Each row has two labels, one from each of two sets.
[ -4.4   2.2  -3.2 -12.7  16.6  -1.4   8.3  -6.1   2.4  -1.4 -17.8  15.9
  -2.3   0.9   0.2  -8.4   7.2  -3.3 -17.4  -0.3  -9.4  11.9  -6.7  23.8
  -2.8 -15.1  -3.1 -10.1   5.7 -29.6   1.8  -6.7  19.5  -1.4 -10.9  11.4
 -10.1  16.4   4.5  -6.3   7.9 -14.1   0.3  17.3   3.4   2.4  -7.0]  MD + T
[ -4.4   2.1   1.0  -2.0 -13.9 -14.7   0.8 -33.4  -9.6  -7.8  -8.6 -19.7
   5.7  -2.3 -14.6   2.0  -6.9   6.1 -30.3 -17.5  -5.2  -8.2 -10.9   7.5
  17.7   7.5  -3.4  -8.6 -13.9  -4.5   7.7   6.5   1.7   4.6   4.1  -2.8
 -21.4  41.0   5.8  -5.9  -6.8 -18.7   2.9 -33.7  -3.2 -23.5   2.4]  Dz + T
[ -8.5   6.0   2.6  28.4  -4.5  20.3   8.9  -1.9   2.1  -0.7   9.6 -10.8
   4.3 -11.4  -8.0   6.4  -0.7   1.1  19.0   9.0  12.0   8.3  23.5 -20.1
  17.6  -1.3  26.0   1.1  12.8   6.9   0.5  12.1 -18.6  -9.2 -21.8  24.9
  25.9 -10.8  10.4  -5.1  -5.7  44.2 -10.6  35.0  -6.4  13.5  12.9]  RL + F
[ -8.0   2.4   0.2  -8.8  -6.6  -9.5  10.3  -9.7   2.1   8.9  -7.3 -18.3
  -1.3   4.7   2.9  -3.9   3.6  12.9 -18.5 -15.8 -21.5 -19.3   1.4  -0.3
  12.8  -2.8 -18.3   0.8   2.6   2.3  -8.1  16.2  15.5  -4.4  -2.6   2.9
  -6.7  22.2   2.6   6.9  -4.6  -5.9  14.7 -23.0  -6.1  -7.1  -0.4]  Dz + T
[  7.1   7.6  -7.8 -24.8   3.9  -9.3   5.7  -4.6  14.4  20.1  18.9  40.6
  -1.4   0.5   1.5  -3.2  12.5   9.9  -4.8   9.5 -10.4   5.7  -6.8  11.0
 -14.4 -15.7  -0.2  -7.6   8.5  10.7   7.3   7.5  22.5  -0.1  -5.1  13.4
 -12.0  11.7   4.4  -5.5  15.1  -6.6   8.4  -6.5  -1.8   9.2 -26.6]  MD + T
[-10.8 -10.1   0.5   4.2  -5.2   6.0   5.7  -4.0 -12.6  -7.2   1.6  -1.1
   2.1 -20.9   2.0 -13.7 -27.3  -1.3  11.2  11.5  22.0   8.4  -8.5  12.8
  -7.9  11.0  28.8 -12.4 -16.7  -0.8  31.2 -32.6 -22.4  13.5  11.8   0.9
 -12.0 -13.3  -2.9 -13.9 -10.8  10.9 -13.2  13.9   1.7  -9.6  -1.7]  Dz + F
[  9.4  -4.1   3.0 -46.2  -3.4  -2.5   7.7  -1.6  14.9   4.3  -0.6  31.5
   3.6   3.3   4.1  -9.2  17.3  17.5 -12.5   3.5 -10.6   0.0  -3.8  17.8
  17.4  -3.2  -8.0  -2.2  17.1  -0.6  -3.0   8.4  31.0   9.3  -2.3  -1.7
   1.9   1.9   0.0   2.8   6.2 -25.5  13.1   3.9   8.0   8.7  -7.5]  RL + T
[ -1.6  14.1   4.2  20.4  -2.5  21.2 -18.4  -5.8  -2.7 -16.2   0.2  -6.8
  -6.6 -17.2 -15.5   2.3 -12.9   5.5   9.2  -5.4 -15.2 -12.0  31.0 -20.6
  43.4  -6.4  38.2   5.7  22.0  18.5  -3.8   4.4 -26.1 -21.1 -21.5  29.8
  27.1  26.5   2.8   2.2  -2.5  61.8 -14.3  19.1 -19.1  -9.9   3.3]  MD + F
[  4.9   4.1  -1.1  29.4  -5.0  29.6  -5.3  -4.6  -8.8   4.5   8.5  -3.3
   3.9  -6.2 -27.5  -0.7   1.6  -0.2  10.6   8.0  42.9  -5.3  -8.2 -10.4
  16.7  -4.7  18.4   6.4   1.9   0.0   2.3  -1.7  -9.8  -3.5 -21.7  21.1
  17.9   4.9  11.7   4.3 -13.0  27.0 -15.7  18.1  24.7   0.7  11.0]  RL + F
[  3.9  11.1  12.4  28.1 -25.5 -16.1 -13.7 -20.8  -8.3  -4.9 -17.4 -34.1
 -12.9  -5.6  -9.5  -5.4   0.3  -3.0 -30.3 -21.8 -12.4  -3.6  -5.5   0.9
   2.3   8.5 -14.8  -9.5 -32.6  13.6  -3.3  17.3   6.9 -15.7   5.3  12.5
 -10.1  24.3  -5.5   9.7   0.8 -22.5   2.4 -16.9 -17.3  -5.4   9.2]  Dz + T
[ -3.4   0.5  -5.0  16.0   6.8  18.6   6.3  -0.5  -4.4 -21.5  23.0  15.2
   9.0  10.2  -5.6   1.2   5.4  15.2   9.7  21.1  -5.5 -11.8 -10.6 -12.4
  25.7 -15.3  24.7  -0.8  11.8   1.9  14.2  -6.4  -4.8  -1.5 -26.6  25.2
   2.2  15.7  14.4   4.7  -2.3  39.0 -10.8  14.8  10.7   6.5   3.9]  MD + F
[ -6.5   7.3   3.6  24.1  -2.8  28.4   2.3  10.4   4.9  -7.3   2.1 -10.8
  -0.6  -6.0   9.2  -2.0   4.7  -3.2  18.9   5.0   5.9  -8.5  12.6  -2.1
  34.9   2.3  20.8   6.1   8.8  -5.3   0.5 -12.3 -17.7   4.0  -5.9  19.3
  10.0  -5.8   2.8  -8.9  -1.3  29.1 -10.1  31.1  13.2  -4.5  11.5]  MD + F
[ 27.9  -1.0  -3.4 -16.3  -1.3 -10.5  11.9 -28.9  -7.2   2.7  -9.5  -2.9
   8.0   7.5  -2.9  -5.8   1.2   0.3 -29.8  -9.1   1.9  -1.0 -15.1  -1.5
   7.9   2.2  -8.8  -4.9  -2.8   6.4  18.2   4.7  17.0   5.1  -9.2   1.2
 -26.6  40.9  -1.9  -9.5  -8.7 -19.0  14.5 -26.7  -6.1   8.6 -10.2]  Dz + T
